Facts:
ζ(K936, K234); ζ(K936, K590); ζ(K936, K465); ζ(K725, K464)
ζ(K725, K681); ζ(K65, K362); ζ(K562, K626); ζ(K562, K514)
ζ(K186, K133); ζ(K186, K493); ζ(K186, K551); ζ(K920, K822)
ζ(K539, K937); ζ(K864, K783); ζ(K864, K75); ζ(K328, K457)
ζ(K328, K907); ζ(K328, K181); ζ(K737, K599); ζ(K737, K707)
ζ(K53, K914); ζ(K53, K795); ζ(K196, K565); ζ(K196, K278)
ζ(K196, K75); ζ(K196, K551); ζ(K485, K726); ζ(K478, K914)
ζ(K478, K335); ζ(K478, K201); ζ(K814, K834); ζ(K78, K406)
ζ(K964, K702); ζ(K964, K914); ζ(K964, K726); ζ(K964, K493)
ζ(K243, K97); ζ(K243, K416); ζ(K243, K677); ζ(K6, K496)
ζ(K6, K136); ζ(K6, K124); ζ(K548, K253); ζ(K265, K126)
ζ(K863, K617); ζ(K12, K365); ζ(K12, K581); ζ(K42, K273)
ζ(K980, K464); ζ(K980, K851); ζ(K339, K807); ζ(K762, K515)
ζ(K762, K790); ζ(K594, K718); ζ(K594, K276); ζ(K594, K147)
ζ(K594, K35); ζ(K708, K253); ζ(K708, K126); ζ(K708, K398)
ζ(K86, K368); ζ(K86, K115); ζ(K86, K507); ζ(K675, K862)
ζ(K675, K921); ζ(K675, K450); ζ(K334, K726); ζ(K334, K97)
ζ(K190, K298); ζ(K190, K883); ζ(K190, K869); ζ(K882, K462)
ζ(K882, K413); ζ(K600, K937); ζ(K600, K213); ζ(K600, K416)
ζ(K600, K442); ζ(K948, K107); ζ(K226, K822); ζ(K466, K281)
ζ(K466, K407); ζ(K951, K807); ζ(K739, K25); ζ(K739, K752)
ζ(K739, K450); ζ(K530, K369); ζ(K530, K639); ζ(K530, K438)
ζ(K488, K248); ζ(K488, K517); ζ(K973, K617); ζ(K973, K122)
ζ(K973, K707); ζ(K973, K438); ζ(K458, K134); ζ(K28, K653)
ζ(K28, K306); ζ(K193, K888); ζ(K223, K107); ζ(K223, K320)
ζ(K170, K952); ζ(K170, K517); ζ(K829, K961); ζ(K829, K747)
ζ(K829, K281); ζ(K289, K463); ζ(K289, K107); ζ(K289, K869)
ζ(K959, K795); ζ(K959, K599); ζ(K959, K94); ζ(K959, K517)
ζ(K313, K75); χ(K835, K488); χ(K725, K599); χ(K181, K985)
χ(K181, K594); χ(K181, K514); χ(K97, K126); χ(K213, K548)
χ(K75, K78); χ(K648, K920); χ(K648, K790); χ(K295, K78)
χ(K122, K762); χ(K148, K136); χ(K747, K948); χ(K737, K952)
χ(K737, K295); χ(K53, K883); χ(K398, K862); χ(K702, K950)
χ(K196, K515); χ(K369, K807); χ(K369, K937); χ(K369, K725)
χ(K369, K950); χ(K152, K478); χ(K681, K185); χ(K78, K599)
χ(K581, K248); χ(K6, K950); χ(K548, K306); χ(K496, K458)
χ(K496, K961); χ(K339, K530); χ(K483, K848); χ(K985, K959)
χ(K58, K298); χ(K883, K599); χ(K594, K952); χ(K594, K824)
χ(K594, K273); χ(K70, K739); χ(K136, K677); χ(K497, K209)
χ(K497, K824); χ(K126, K332); χ(K527, K739); χ(K975, K869)
χ(K499, K648); χ(K115, K233); χ(K600, K973); χ(K910, K599)
χ(K332, K196); χ(K332, K599); χ(K209, K848); χ(K209, K78)
χ(K226, K920); χ(K779, K570); χ(K466, K814); χ(K466, K973)
χ(K915, K453); χ(K530, K469); χ(K973, K718); χ(K973, K835)
χ(K365, K599); χ(K907, K948); χ(K298, K762); χ(K458, K497)
χ(K458, K504); χ(K185, K790); χ(K28, K185); χ(K28, K278)
χ(K28, K741); χ(K442, K530); χ(K950, K453); χ(K278, K126)
χ(K278, K959); χ(K278, K398); χ(K278, K948); χ(K515, K848)
χ(K124, K148); χ(K124, K910); χ(K223, K952); χ(K223, K58)
χ(K201, K915); χ(K273, K910); χ(K679, K937); χ(K94, K147)
χ(K248, K789); χ(K431, K539); χ(K914, K531); χ(K914, K588)
χ(K943, K185); χ(K187, K12); χ(K862, K78); χ(K52, K539)
χ(K52, K469); χ(K514, K679); χ(K13, K75); χ(K599, K406)
χ(K457, K126); χ(K457, K948); χ(K952, K78)

Known rows:
[ -4 -10   8 -14 -22 -14  -3  12   1   4  -6   8   8 -16   2  -8   3   5
 -21 -23  -7   2   8  19  16  -8 -16]: K814
[  0   0 -31 -16  -8  -8  -4  15   6   0 -11   8 -10  -7  -2 -16  21  -5
   3   1 -11   1 -15  -3 -12   1  -3]: K964
[-10   5 -13   7  16 -12  -5  -4   0   5   0   4  11  -4   1  -3  10 -21
  12  -2 -12  13 -19  -5  -3  -9  18]: K493
[ -1   2 -23 -25 -12   1   7   5   4  -4 -11   2   2 -24  -3   3  27   9
  -3 -36  -2   3  13   4 -15   6 -17]: K243
[-16   4  20  -3   7   5  -5 -15  -1 -12  -5 -13  17  14  16   2 -11   5
   2  -2  -2   1 -11 -17   5   7 -12]: K807
[ 14   1  11 -16   2   4  10   1  -5   7   5  -5 -11  13 -10 -14   1   4
   7  -3   2  15  10  12  -3 -14  10]: K499
[  3  15   1  26   1  17   7   4   2   2   6  -1  -3 -17   2   5 -14 -10
  -5 -22  -5   7  17  -6  10   3  13]: K617
[-12  -7  12  10   0  16  -4  -3  -1   3  -2  -4   2  17  -5   4   0   4
 -18  11  -1 -14  -2  -5  -8   6   6]: K824
[  1   6  -4  20  -2  -6  -4  11  -2  11  -6   6 -11  -2 -15  -2  -7  -2
  12  -2  -3   7 -12 -10   6  12   0]: K248
[ -1   2  -6  -4 -10   4  -7  -3   1   0   1   3   7 -11 -17   2  -5   2
  -2 -16   2   0  -7  -1   2  -3  -4]: K531
[ -4  -4  -9 -13 -24  18   1  -1  12 -38  -4  16  -7   5 -37  -5  -2   9
   1   1   1  -5  -8  33   1  -3 -16]: K739
[  2   2   3   5  -1  -6  -3  -5  -3   0   4   1   3  -8  -9   6  -3  -2
   5 -15   2   5  -3   2   5  -1   0]: K626
[ -4   3 -24 -18  -5  -4   3   7   4   0 -10   5   0 -16  -4  -4  25   1
   2 -21  -6   4  -1   1 -13   4  -5]: K334
[  9  -3  -7 -14 -11  -3  -5   4   2  -6   0   2 -11 -14 -10  -5   1   5
  -6  -4   4  -6  -3   1  -1  -2 -11]: K980
[ 18  -1   7 -25  -5   5   8   5  -3   3   5  -5 -14  10 -10 -16   4   7
   2  -2   3  10   9  12  -6 -10   3]: K226
[-14   1  -9  -6  36  -3  28  -5  -3  12 -10  -6  14  10  12  14  15   6
  11  21  -2  15  14  -4  -9   6  22]: K97
[ 10  -5 -15  15   1  -5  -4  18   0 -16   3  -9  -1  -2  15  -1  13 -15
  17 -25  15  -4  12  14   9 -10   0]: K52

Rows:
No name comes twice in this set of rows, the named rows included.
[ -9   1  13  12  -2   4   7 -13   5 -34   2  12   2  13 -28  11  -8  -5
  18  -3   0  10  -5  32   9  -2  -2] | K450
[ 10  12  22  37  -1  23   7   6   1   1   8  -4 -24  -2  10   4  -3 -15
 -13 -16  -9  -3  24   0  -4   9   7] | K122
[ -4  -4 -12 -13  -5  33   4  -4   4  30  -1   9  37  33   9 -16  -6  28
  -6  23   8  -8   6  -1  -3 -14   1] | K948
[-26   8  13  -8   9  14   7 -21  -1  -8 -13 -17  29   3  14  13  10  12
  -1 -40  -4   8   5 -13  -5  11 -15] | K937
[ -6   4  -9  11   5 -11  -5   6  -2  11  -6   5   0  -2  -9  -4   5  -7
  14  -6  -7  11 -16  -7   0   4   4] | K335
[ -4   0 -26  -9 -16  -2 -10  16   5   4 -13   9 -10  -5 -14 -17  11   2
   1  -4  -7  -1 -20  -7  -7   5  -6] | K478
[  6   0  28  30  -8  12  -9 -12  -2  20   8   8  17  26  16   1   6   0
   1 -13   0  -9   5   7 -12  -6 -11] | K298
[  3  -2 -12 -14 -16   6  -7   4   3  -4  -1   3  -2 -12 -15  -6  -1   6
  -8 -11   3  -6  -5   2   0  -4 -11] | K12
[ -5 -10 -24 -27  17   4   2   2   8 -10   4   1  -4  10  23 -13   5 -10
 -21  63  -8 -16  -9  -9 -13 -16  25] | K196
[-23   7   3  32  13  24   4   8   1  13 -15  -5   0  24   4  -3 -17   5
  -7  23  -9  -4  -4 -28   7  22  15] | K599
[-10   5  12 -15  -5   6  -7 -10   2 -18  -6 -12  10   8  20  -7  -8   6
   0  -4  -2  -3 -12 -16   2   6 -24] | K950

The same elements again, as new rows of numbers:
Known rows:
[-21   8   2 -11  33   1   4  -5  16 -15  -5  -8 -12   6  20  -7  10   1
   1  21  -6  -2   7  -3  -4  -8   4]: K136
[-24   5   3  17  38   6  -7  -8   6 -15   8  -9 -13  -4  17  -2   3  -3
  -8  19  -5   5   4  -3  -5  -5  -7]: K980
[-23   6   2   2  33   1   1  -6  12 -14   1  -9 -12   2  18  -4   9  -2
  -3  19  -6   2   5  -3  -5  -7   0]: K498
[-23   1   5  -7  25  -9   5 -23  14 -23 -10 -17  -9  10  15  -1  26  -6
   2  21  -5   7   9  -2  -3 -21  18]: K335
[-22   7   2 -12  30  -1   4  -4  15 -13   5  -8 -15   4  17  -8  16  -1
  -7  19  -9  -6   6  -3  -4  -3  17]: K365
[-15  12  -5  -8  24   5  19 -10   4   6 -15  -9  -8   4  17   2  15   2
   6  18 -19   3   9  -4   3   3   5]: K617
[-22   7   2 -11  32   1   5  -5  15 -14  -4  -9 -12   5  19  -7  10   1
   0  21  -7  -3   7  -3  -4  -7   4]: K462
[-37   4   4  25  22  -2  -9  13  -7 -14 -20  -8 -18  -8  -4   0  33  -5
 -25  25   2  16  -8  -2  -7   7  -7]: K600
[-28  11   3 -24  18 -10   7   9  11 -19 -47  -9 -13   7  15  -3  28  10
  -4  25   0   7  -7  -4  -6 -11 -11]: K937
[-23  -4  -3  -1  38  -4  -7 -20  12 -16  26 -18  -4  -4  11   8  31 -13
 -15  22  -8  23   3  -3  -6 -13 -15]: K186
[-29   4  -4  74  29   3   6  -1  12 -23  24 -15 -17 -15  22 -10   4 -17
  -2  10   5   6  -5  -9  -7  -8 -13]: K289
[-22  -1   5 -18  33  16   7   0  18  -8 -43  -5  -4   7  26  -8  -8 -18
 -11  24 -17  -5   8  -3  -6 -32 -13]: K147
[-31   1   4   8  23 -10  -7  -9   2 -22 -14 -16 -11  -3   8   6  32  -5
 -16  20  -1  19  -7  -4  -6 -15  -6]: K334
[-24   5   3  13  36   4  -4  -7   8 -14   6  -9 -12  -2  17  -3   5  -3
  -6  18  -6   5   3  -3  -5  -5  -6]: K951
[-25   4   3  22  38   6  -9  -8   4 -14  10  -9 -12  -5  16  -1   2  -4
  -8  17  -5   7   2  -3  -5  -5  -9]: K86
[-22   7   2   2  33   1   1  -6  12 -14   2  -9 -12   1  17  -5  11  -1
  -2  19  -6   1   5  -3  -5  -7   1]: K648
[-20  -3  -7  -5  45   1  -7 -16  14 -10  42 -16  -2  -7  12   8  28 -12
 -17  23 -10  23   3  -3  -7  -6 -26]: K196

Rows:
No name comes twice in this set of rows, the named rows included.
[-19   9   2  -9  37   4   1  -9  15 -21 -16  -8 -14  10  25  -8   4   4
   5  26  -2  -1  12  -3  -4 -13  -5] | K961
[-20   3   5   0  22  -8  10 -31   9 -18 -18 -17  -8  13  16   1  23  -7
  12  19  -8   5  15  -2   1 -21  31] | K795
[-16  11  -5  -5  27   6  15  -7   4   5 -10  -9  -8   2  17   1  13   2
   2  18 -18   4   7  -4   2   4  -1] | K639
[-26   3   3 -31  19 -16   8 -13  18 -24 -24 -16  -9  12  13  -1  41  -2
  -5  25  -3   8   2  -3  -4 -20  13] | K726
[-20  -6   8   2  20   9  12 -22   7  -3 -36 -11  -5   7  18  -1   5 -30
 -12  15 -26  -5  13  -3   0 -34  32] | K94
[-19   4   4 -29  16 -15   5 -32  18 -25  -3 -19 -12   8  27   2  41   1
   4  17  -9   3   5  -3  -2 -27  35] | K914
[-25   1   5  54  33   7  -3 -24  -5 -15 -13 -15  -7   5   6   1   6 -12
  18  23   0  17  21   0  -1 -13   3] | K488
[-21   7   3 -13  35   3   2  -8  14 -19  -7  -7 -16   8  23  -9   8   1
  -4  24  -4  -5  10  -3  -4  -8   8] | K407
[-27   5   2  26  38   9  -2  -2   6 -13  -7 -10  -9   3   8  -6   8  -5
   7  28   1  12  13  -1  -6  -3 -17] | K814
[-28   0   4   2  26 -10  -5 -15   7 -22  -9 -17 -10   0  10   5  31  -7
 -12  21  -3  17  -2  -3  -5 -17  -1] | K485
[-21   6  -5  47  32  15   4  -9 -14  11  -2 -10  -7  -7   1   8  11  -9
   3  20 -15  20  12  -3   2  13 -12] | K973
[-18   0  -7 -45  35  -7   9 -16  27 -14  16 -16  -2   9  17   0  40  -7
  -7  28 -11  11   9  -2  -5 -13  -5] | K551

The same elements again, as new rows of numbers:
Known rows:
[ -4 -18   0   9  -5  10   6   8  22 -13  -1  13  28   1  48  -2  -6   1
  -5   2   4   1  25 -15  15   4   1   3  18   2  11   6   0   8  -2  23
  -6 -19   9  -2   1   4   3  14   7]: K499
[  5  -6 -12   0  -1  -1 -21   3  12 -11  -7 -11  12  -3  -7  -5  -2   6
  -2  -3   1   0   4   0   9   1   1  -4  10  -2  -6   2   0  -3  15  -9
  -2  -7   1  -3   3  -8  -3  -1  -7]: K493
[  8   7  18   2  -5 -16 -48   6   2   4   6  -2  31  17   1   6   4   7
   1 -21   1  15  22 -11  21   2  11 -14   1  -1   0  -4 -14  26   6  -9
   6  21   7 -22   1   9 -10  14  23]: K52
[  2  18  17  -2   1  -2 -24   2  -1   4  -1   6   7  -3 -25  -2   7  10
   0 -11  -4   3  25   4 -12  -1  26 -13 -33  -9  -5   1 -12  22 -23  -1
   0  21  35 -12 -19   4  -6  -7  29]: K539
[  6   1  -2  -4  -1 -24   4  -2 -14 -17  -9 -19  18  18 -23   3 -11 -20
  -7  -2  -3  -2  -1  11  18   3  -3   0  25  26   7   5 -13   1   4 -24
   4  -8   0   2   7   2   5  11 -14]: K702
[ -1  -3   0  -1  -2  -2 -18   0  -2  -3  -4  -7   4   0   0  -5   0   6
  -1  -1   3   2   6  -1   4   3  -1   1  12  -4   1  -1   2  -2   9  -7
  -6  -2  -7   1   2  -2  -3  -1   1]: K234
[ -3  -2   2   0  -1  -3 -11  -3  -3  -5  -2  -6   4   2  -1  -5   1   6
   0   2   2   4   8   1   3   3   0   1  11  -3   3  -1   4   0   5  -6
  -4  -4 -10   2  -1   0  -1  -3   3]: K438
[ 27   6 -44   2   8  10 -14  15  51 -32 -20 -31  13 -20 -17  -1  -8   4
   1  12  -8  -9  16  13  11  -4  12 -19 -14  -2 -29  15  -7 -11  10 -33
  20 -19  47 -17   3 -19  -3  -9 -29]: K334
[  0   2   0   3   0  -5 -23   1  -7  -4  -3 -14   2   1   7   0   0   6
   1   1   5   5   7  -5  14   3  -4   0  13  -1   2  -2   4  -2  14 -11
   0  -4 -14  -2   3  -2  -3   1  -2]: K581
[  3  18   0   2   8  -6 -13  -2  -1   3  -6  14 -10 -11   8  -5   3   4
   2  15   6  -2  -5   4   3  -4   8   6  -5   1   0   5  -2  -3 -15  -2
   1  10  10  -2  -4   0  -2  -6  -2]: K190
[  0  -3  -1  -1  -2  -3 -17   1  -3  -3  -2  -6   5   0  -1  -4   0   7
   0  -1   2   2   6  -2   4   2  -1   1  12  -4   1  -2   2  -1   9  -8
  -7  -3  -6   1   2  -1  -3  -1   0]: K498
[  4   2  -1  -5  -1  -7 -29   1  -1   4  -3  12   5  -3   6  -8   0   7
   0   4   6   0   0  -1   4   0  -1   6  18   1   1   1  -2  -4   2 -13
  -8   4  -3   2   4  -2  -6   0  -1]: K463
[ -8 -25   1  -1  -9  20  12   7  19  -7  -3  29  25  -8  31 -15  -6   8
  -8   0  -1  -7  25 -11 -10   3   7   7   7  -7   9   6   2   4 -13  24
 -19 -22  20   8  -7   0   5   6  12]: K790
[ -2  -1  13   4   6   6  48  -8  18 -16  -2   4 -20  -4 -23  -7   3  -6
   6   6  10  -9 -12  18 -31   5   7  -9  15 -12 -10   4  -7  -6 -10  24
  -3  18  22  -2  -1  -7  -9 -13   6]: K814
[  1  -9  -4 -10  -5   7   2  -1   4  20  11  11  -2  -1  -5   3   2   2
   1 -10  -7  -1 -12   1 -16  -3  -8   2  -7  -3  -2  -5   4  -2   5  -1
  -9   2  -5   8   4   5  -1  -1  -4]: K504
[ -4  -3  -2   2   1  -3  -2  -7  -4 -12  -4   0  12   5   0 -10   4   4
   0   3   2   7   6   3   2   3   2   0   6  -4   2  -2   4   4   5  -5
  -4  -4 -17   3  -2   2  -1  -3   3]: K707
[-11 -14  19 -15  -6  13  15   4   1  11  20   4 -19   6   7  13  -4  -2
   3 -10  -7  -1   6  -5 -13  -4 -18   3  -8   4   1  -4  -1   4 -11  -1
  10  -5  -9   3   6   9   2   0   3]: K398

Rows:
No name comes twice in this set of rows, the named rows included.
[ -5   9 -18  19  14  -8  48 -22  -7 -36 -13  22  31   9   0 -25  15  -3
   1  18  -1  16  -8  13  -5   2  20  -7 -18  -8   0  -1  10  16 -11   6
   4  -4 -34   4 -15   8   8 -10   3] | K170
[-13  -9 -22   8  10  11  93 -13 -10 -46 -11  56  35  11   4 -40  13  -6
  -5  14 -11  11 -20   9 -29  -2  20  -6 -42 -14  -4  -3   7  14 -35   1
  15  -8 -46  12 -17   4  17  -7   6] | K959
[  0  -8  -1  -5  -4   4   8   4   4  14  14   5  -3   6  12  10   0  -5
   3  -8  -5   4 -13  -8  -1  -4 -15  -1  -5   3  -2  -6   2  -3   7   0
   8   4 -16  -2  11   5   1   8  -7] | K483
[  1 -13  -4 -14  -7   9  13   0   5  23  14  18  -2  -1 -10   5   2   1
   0 -11 -11  -5 -14   1 -21  -4  -9   3 -14   0  -2  -5   5  -5   2   1
 -10   2  -2  10   4   6   0   0  -3] | K824
[ -2   0   3 -14  -4 -19   6  -6 -26  -5 -10  -3   9  11 -44  -7  -8 -13
 -10  -4  -5  -9  -2  15  -7   3   3   8  16  19   9   4 -10  -1  -9 -20
 -13  -6   6  15  -4   0   5   2  -4] | K453
[  1  -1  -2  -2  -2  -1 -21   1   3  -4  -3 -11   3  -3  -2  -1  -1   6
   0   0   2   0  11  -1   3   2  -2  -1  11  -2  -1   1   1  -3   8 -11
  -4  -5   1   0   2  -3  -4  -3  -2] | K416
[  3  -4   1  -3  -3  -2   5   2  -1  12  13  -4  -1  11  12  14  -2  -8
   2  -6  -3   5 -14  -5   9  -2 -15   0   2   9   1  -5   1  -1   8  -3
   9   2 -15  -3  12   7   1   9  -8] | K124
[ -5  12   0   1   5   5  -3  -4  -8  -1  -9  -2 -17 -14 -14  -6   3   7
   0  10   0  -4   5   7 -10   0  11   2 -17 -10  -2   2   4  -4 -10  -2
  -4  -2   9   5 -14  -6   1 -15   2] | K739
[-21  -3  37 -14   0   6 -24  -6   1  -4  13 -33 -36   0  -4  14  -3   7
   9   2   3   1  48   6  -4   2 -10   3   7   0   6   3   0  13  -9  -8
   3 -17   3   2  -4   9  -6 -18  15] | K253
[  3   4  -2  -8  -1  -6 -31   2  -4   6  -5  21   2 -10   0 -14   1  12
  -1   7   5  -3  -1   2  -3  -2   1   9  13  -2   1   1  -1  -8  -6 -15
 -14   7  -1   7   1  -4  -5  -5  -2] | K869
[  2  -8  -2  -6  -4   3  13   2   4  16  16   6   0   9  10  13  -1  -8
   2 -10  -6   3 -15  -5   0  -4 -15   0  -3  10   0  -4   1   2   7   2
   6   4 -12  -1  13  10   1  10  -7] | K13
[-21 -20   1   9  -5   1   4  -4  -1  47  12  11 -25  -9 -38  20  -6 -11
 -13 -40  -1  -8 -66 -20  14 -13  -9   6 -32  10  -7  -3   4  13  31 101
   3   2 -10  -7   2  -8  13   7   6] | K75
[ -8 -23  -1   0  -9  20  14   8  19 -10  -2  27  24  -4  35 -11  -6   6
  -8   1   0  -5  23 -11  -6   3   5   6   9  -5   9   5   1   5 -12  23
 -13 -21  14   6  -5   0   5   8  12] | K185

